Below are the code and all the weights of a small trained network. Each question names an input and a class and asks about switching units off, where a switched-off unit gives its printed mean instead of its output.

import numpy as np


def w(rows, s, z=0):
    codes = np.array(rows[::2]) - 128.0
    scale = np.full(codes.shape[1], s)
    scale[-1] = z or s
    return codes * scale


def norm(h):
    return h / np.sqrt((h * h).mean(-1, keepdims=True) + 1e-5)


def f(y):
    return y / 2 * (1 + np.tanh(0.7978845608 * (y + 0.044715 * y**3)))


def log_softmax(a):
    a = a - a.max(-1, keepdims=True)
    return a - np.log(np.exp(a).sum(-1, keepdims=True))


def net(x, mask):
    res = np.array(x, float).reshape(1, 3) / 4 @ E
    u = 0
    for l in range(4):
        y = f(norm(res) @ A[l][:, :-1].T + A[l][:, -1])
        res = res + np.where(mask[u : u + 7], y, B[l][:, -1]) @ B[l][:, :-1]
        u += 7
    return log_softmax(norm(res)[-1] @ U[:, :-1].T + U[:, -1])


A, B = {}, {}
E = w([
[2,175,76],'x0',
[121,108,123],'x1',
[59,140,216],'x2',
],0.0092)
A[0] = w([
[127,132,145,108],'L0N0',
[168,168,115,175],'L0N1',
[83,129,247,95],'L0N2',
[110,94,106,92],'L0N3',
[124,176,118,182],'L0N4',
[123,71,204,5],'L0N5',
[152,151,159,41],'L0N6',
],0.014,0.0019)
B[0] = w([
[98,87,86,128],'L0N0',
[45,2,32,159],'L0N1',
[184,160,173,254],'L0N2',
[204,137,116,131],'L0N3',
[208,34,129,148],'L0N4',
[170,189,156,189],'L0N5',
[150,144,165,133],'L0N6',
],0.0058,0.0059)
A[1] = w([
[47,152,168,195],'L1N0',
[211,234,145,115],'L1N1',
[109,97,90,252],'L1N2',
[200,124,197,44],'L1N3',
[157,253,101,7],'L1N4',
[254,165,152,167],'L1N5',
[148,15,111,125],'L1N6',
],0.01,0.002)
B[1] = w([
[214,239,106,179],'L1N0',
[133,25,82,187],'L1N1',
[162,237,254,176],'L1N2',
[71,39,94,203],'L1N3',
[65,109,127,129],'L1N4',
[50,189,165,254],'L1N5',
[159,188,70,197],'L1N6',
],0.0069,0.0055)
A[2] = w([
[72,106,199,142],'L2N0',
[149,161,182,6],'L2N1',
[167,142,124,99],'L2N2',
[178,122,120,171],'L2N3',
[124,4,160,108],'L2N4',
[170,53,147,81],'L2N5',
[68,106,176,113],'L2N6',
],0.017,0.002)
B[2] = w([
[255,116,122,254],'L2N0',
[150,149,78,188],'L2N1',
[118,139,141,175],'L2N2',
[85,183,157,199],'L2N3',
[34,33,72,254],'L2N4',
[64,207,244,208],'L2N5',
[220,99,146,210],'L2N6',
],0.0093,0.005)
A[3] = w([
[123,102,4,96],'L3N0',
[93,169,103,159],'L3N1',
[58,150,158,177],'L3N2',
[155,165,109,224],'L3N3',
[105,119,114,2],'L3N4',
[147,121,214,118],'L3N5',
[147,78,179,119],'L3N6',
],0.015,0.0038)
B[3] = w([
[181,179,237,175],'L3N0',
[62,50,141,218],'L3N1',
[64,19,144,189],'L3N2',
[209,42,136,253],'L3N3',
[143,255,165,105],'L3N4',
[86,173,171,191],'L3N5',
[53,192,33,181],'L3N6',
],0.0082,0.006)
U = w([
[245,177,195,177],'0',
[3,74,171,159],'1',
[171,16,151,221],'2',
[181,28,40,127],'3',
[113,131,36,2],'4',
[122,175,36,56],'5',
],0.014,0.0095)

Each question gives the input, the list of numbers given to net, and the class t.
The units are the neurons (one row each of A and B). Each row of codes is followed by its name. A weight is (code - 128) times the scale printed after its matrix; where a second scale follows, it is the last column's (A, B and U).
mask holds one flag per neuron, layer by layer. A switched-off neuron (its flag False) gives its mean, the last column of its row in B, instead of its output. The means were averaged over made-up inputs and are rounded, as every weight is.
A unit's drop is (log p(t) with every unit on - log p(t) with that unit switched off) / (log p(t) with every unit on - log p(t) with every unit switched off).
The circuit of an input: a set's keep is (log p(t) with only the set's units on - log p(t) with every unit switched off) / (log p(t) with every unit on - log p(t) with every unit switched off). Starting from the 12 units with the biggest drops (on a tie, the unit counted first), units are removed one at a time, each time the one whose removal leaves the highest keep (on an exact tie, the one counted first), for as long as the keep stays at least 0.8.
units of the circuit, in order: the units of the circuit, biggest drop first
unit that matters most: the unit with the biggest drop
top k neurons: the k neurons with the biggest drops, biggest first
top k neurons in layer l: the k neurons of layer l with the biggest drops, biggest first
drop when u is switched off: that unit's drop, to one decimal
input [-3,3,6], class 0: units of the circuit, in order : L2N0; L3N2
input [3,8,0], class 2: top 3 neurons in layer 3 : L3N3; L3N6; L3N5
input [-3,2,3], class 3: units of the circuit, in order : L2N4; L2N0; L1N3
input [6,-5,-7], class 0: units of the circuit, in order : L3N0
input [-8,-6,7], class 1: units of the circuit, in order : L1N3; L3N6
input [-7,7,6], class 1: top 4 neurons : L2N4; L1N3; L1N1; L2N5
input [4,0,-6], class 0: top 2 neurons : L2N5; L3N0
input [1,0,0], class 3: units of the circuit, in order : L2N5; L3N0; L2N4
input [6,8,5], class 2: top 3 neurons : L3N6; L1N0; L1N6
input [0,3,-1], class 3: top 2 neurons : L2N5; L2N4
input [-8,0,2], class 1: top 2 neurons : L2N5; L2N4
input [-8,0,7], class 1: top 2 neurons in layer 2 : L2N4; L2N5
input [-3,3,5], class 0: top 4 neurons : L2N0; L1N5; L0N5; L0N2
input [1,1,-5], class 0: units of the circuit, in order : L3N0
input [-4,4,1], class 1: top 2 neurons in layer 1 : L1N1; L1N3
input [-4,-3,-1], class 1: top 2 neurons : L1N0; L1N3
input [2,5,3], class 2: top 2 neurons in layer 2 : L2N0; L2N6
input [3,-2,2], class 3: top 3 neurons : L2N5; L3N0; L1N5
input [3,-4,2], class 2: top 3 neurons in layer 3 : L3N3; L3N6; L3N1
input [-2,0,2], class 3: unit that matters most : L1N5
input [-7,6,-8], class 0: top 2 neurons : L1N6; L2N5
input [-6,-4,1], class 1: drop when L2N5 is switched off : 0.4
input [-6,2,1], class 1: drop when L2N5 is switched off : 0.4
input [1,4,4], class 0: drop when L1N0 is switched off : 0.2
input [-1,5,-7], class 0: drop when L3N3 is switched off : -0.1
